Here is a tiny trained network, its code and every weight. The questions are about switching its units off for an input and a target symbol, where a switched-off unit gives its printed mean instead of its output.

import numpy as np


def w(rows, s, z=0):
    codes = np.array(rows[::2]) - 128.0
    scale = np.full(codes.shape[1], s)
    scale[-1] = z or s
    return codes * scale


def norm(h):
    return h / np.sqrt((h * h).mean(-1, keepdims=True) + 1e-5)


def f(y):
    return y / 2 * (1 + np.tanh(0.7978845608 * (y + 0.044715 * y**3)))


def softmax(a):
    e = np.exp(a - a.max(-1, keepdims=True))
    return e / e.sum(-1, keepdims=True)


def log_softmax(a):
    a = a - a.max(-1, keepdims=True)
    return a - np.log(np.exp(a).sum(-1, keepdims=True))


def net(x, mask):
    ids = ['ΔΘΠΣΦαβγεζημξτω'.index(c) for c in x.split()]
    T = len(ids)
    res = E[ids] + P[:T]
    u = 0
    for l in range(3):
        q, k, v = (norm(res) @ M[l].T for M in (Q, K, V))
        z = softmax(np.where(np.tri(T) > 0, q @ k.T / 2**0.5, -1e9)) @ v
        res = res + np.where(mask[u], z, O[l][:, -1]) @ O[l][:, :-1]
        u += 1
        y = f(norm(res) @ A[l][:, :-1].T + A[l][:, -1])
        res = res + np.where(mask[u : u + 4], y, B[l][:, -1]) @ B[l][:, :-1]
        u += 4
    return log_softmax(norm(res)[-1] @ U[:, :-1].T + U[:, -1])


Q, K, V, O, A, B = {}, {}, {}, {}, {}, {}
E = w([
[149,103,167,37],'Δ',
[175,123,147,78],'Θ',
[123,124,108,138],'Π',
[93,124,130,109],'Σ',
[190,146,143,72],'Φ',
[60,1,124,128],'α',
[125,124,110,135],'β',
[162,130,157,67],'γ',
[136,131,103,143],'ε',
[171,148,138,103],'ζ',
[176,125,115,136],'η',
[120,174,84,205],'μ',
[157,240,97,42],'ξ',
[174,119,4,126],'τ',
[117,87,224,174],'ω',
],0.021)
P = w([
[252,10,121,213],'0',
[246,60,51,214],'1',
[192,21,100,123],'2',
[184,30,110,111],'3',
[203,96,126,112],'4',
[200,95,128,114],'5',
[228,108,125,142],'6',
[238,109,139,132],'7',
[246,95,149,146],'8',
],0.0037)
Q[0] = w([
[61,172,168,2],'0.h1',
[101,156,216,58],'0.h1',
],0.0086)
K[0] = w([
[25,137,254,85],'0.h1',
[176,164,248,201],'0.h1',
],0.0092)
V[0] = w([
[165,115,99,112],'0.h1',
[130,97,172,253],'0.h1',
],0.0056)
O[0] = w([
[128,1,120,97,252],'0.h1',
[53,177,222,6,186],'0.h1',
],0.0076,0.0021)
A[0] = w([
[176,189,254,112,121],'0.n1',
[156,76,28,170,115],'0.n2',
[117,238,63,158,250],'0.n3',
[122,130,222,119,115],'0.n4',
],0.0087,0.0025)
B[0] = w([
[185,2,111,162,170],'0.n1',
[206,97,168,101,255],'0.n2',
[13,72,106,144,220],'0.n3',
[97,97,139,172,144],'0.n4',
],0.0085,0.0059)
Q[1] = w([
[48,89,69,199],'1.h1',
[2,188,213,81],'1.h1',
],0.0071)
K[1] = w([
[172,212,59,81],'1.h1',
[162,248,254,4],'1.h1',
],0.0043)
V[1] = w([
[57,87,77,249],'1.h1',
[105,191,1,41],'1.h1',
],0.0075)
O[1] = w([
[36,1,184,14,254],'1.h1',
[35,197,21,115,68],'1.h1',
],0.0087,0.004)
A[1] = w([
[2,148,24,155,6],'1.n1',
[125,69,22,83,107],'1.n2',
[74,51,215,141,53],'1.n3',
[189,136,232,174,187],'1.n4',
],0.0076,0.0025)
B[1] = w([
[138,164,157,57,209],'1.n1',
[254,24,78,204,243],'1.n2',
[123,235,103,141,255],'1.n3',
[170,160,141,84,224],'1.n4',
],0.0086,0.0034)
Q[2] = w([
[233,76,245,2],'2.h1',
[235,202,79,122],'2.h1',
],0.0056)
K[2] = w([
[160,149,2,112],'2.h1',
[14,175,54,128],'2.h1',
],0.0067)
V[2] = w([
[155,84,2,200],'2.h1',
[130,56,162,230],'2.h1',
],0.0072)
O[2] = w([
[150,78,66,78,251],'2.h1',
[54,3,132,254,217],'2.h1',
],0.0061,0.002)
A[2] = w([
[96,110,199,175,72],'2.n1',
[156,168,73,10,253],'2.n2',
[115,147,100,185,166],'2.n3',
[153,127,225,82,159],'2.n4',
],0.011,0.0049)
B[2] = w([
[92,61,161,249,147],'2.n1',
[44,152,81,138,254],'2.n2',
[24,59,145,24,145],'2.n3',
[85,224,174,131,229],'2.n4',
],0.011,0.0057)
U = w([
[132,155,164,100,2],'Δ',
[157,129,172,114,35],'Θ',
[124,163,170,128,109],'Π',
[85,202,152,166,89],'Σ',
[163,143,138,97,34],'Φ',
[114,96,176,169,52],'α',
[129,155,169,131,104],'β',
[160,143,169,114,44],'γ',
[152,142,156,137,107],'ε',
[189,115,169,141,149],'ζ',
[192,136,175,120,205],'η',
[3,40,160,60,174],'μ',
[75,162,13,55,109],'ξ',
[157,41,6,113,174],'τ',
[124,92,255,229,184],'ω',
],0.012,0.0058)

Each question gives the input, a string of symbols that net reads in full, and the target symbol t.
The units are the heads (2 rows each of Q, K, V and O) and the neurons (one row each of A and B). Each row of codes is followed by its name. A weight is (code - 128) times the scale printed after its matrix; where a second scale follows, it is the last column's (O, A, B and U).
mask holds one flag per unit, layer by layer, with each layer's heads first. A switched-off unit (its flag False) gives its mean, the last column of its rows in O or B, instead of its output. The means were averaged over made-up inputs and are rounded, as every weight is.
A unit's drop is (log p(t) with every unit on - log p(t) with that unit switched off) / (log p(t) with every unit on - log p(t) with every unit switched off).
The circuit of an input: a set's keep is (log p(t) with only the set's units on - log p(t) with every unit switched off) / (log p(t) with every unit on - log p(t) with every unit switched off). Starting from the 12 units with the biggest drops (on a tie, the unit counted first), units are removed one at a time, each time the one whose removal leaves the highest keep (on an exact tie, the one counted first), for as long as the keep stays at least 0.8.
circuit, biggest first: the units of the circuit, biggest drop first
most important unit: the unit with the biggest drop
top k neurons: the k neurons with the biggest drops, biggest first
top k neurons in layer l: the k neurons of layer l with the biggest drops, biggest first
input Φ ξ ξ μ τ μ, target τ: top 3 neurons : (0.n2, 1.n2, 2.n4)
input ζ Θ ξ ζ Π, target ξ: most important unit : 2.h1
input ω Π μ ζ ω η, target ω: top 2 neurons in layer 0 : (0.n2, 0.n1)
input ξ μ ξ ξ Δ, target ξ: top 2 neurons in layer 0 : (0.n3, 0.n1)
input μ ξ μ, target ξ: circuit, biggest first : (1.h1, 0.h1, 0.n1)
input μ ξ Δ, target ξ: circuit, biggest first : (2.n2, 0.n2, 1.h1)
input μ ξ Θ η τ Σ, target τ: circuit, biggest first : (1.h1, 1.n2)
input μ γ ξ η, target ξ: circuit, biggest first : (2.h1, 2.n2, 0.h1, 0.n1)
input μ β ξ μ Φ, target ξ: circuit, biggest first : (2.n2, 0.n2)
input Δ ξ μ μ, target ξ: circuit, biggest first : (1.h1, 0.n1, 0.h1)
input μ μ ω ω α, target ω: top 3 neurons in layer 2 : (2.n1, 2.n2, 2.n3)
input μ Φ Π μ ξ ξ Π Σ, target ξ: top 2 neurons : (0.n2, 2.n2)
input η ξ η, target ξ: top 2 neurons in layer 0 : (0.n3, 0.n1)
input μ Δ β ζ τ ζ Φ, target τ: most important unit : 0.h1
input γ Σ Σ τ η ζ, target τ: top 2 neurons in layer 1 : (1.n1, 1.n3)
input ξ ζ Σ, target ξ: top 3 neurons in layer 0 : (0.n2, 0.n3, 0.n1)
input μ τ η Θ, target τ: top 2 neurons : (0.n1, 0.n2)
input Δ μ β τ η μ μ, target μ: top 3 neurons : (0.n3, 2.n3, 0.n1)
input ω Θ μ Σ, target Σ: top 2 neurons : (0.n3, 1.n2)
input ξ Δ μ Δ μ τ α, target τ: most important unit : 1.h1
input τ β η ξ τ η ξ η Π, target ξ: top 4 neurons : (0.n2, 0.n3, 2.n2, 0.n1)
input β μ η, target μ: top 3 neurons : (0.n3, 2.n2, 0.n1)
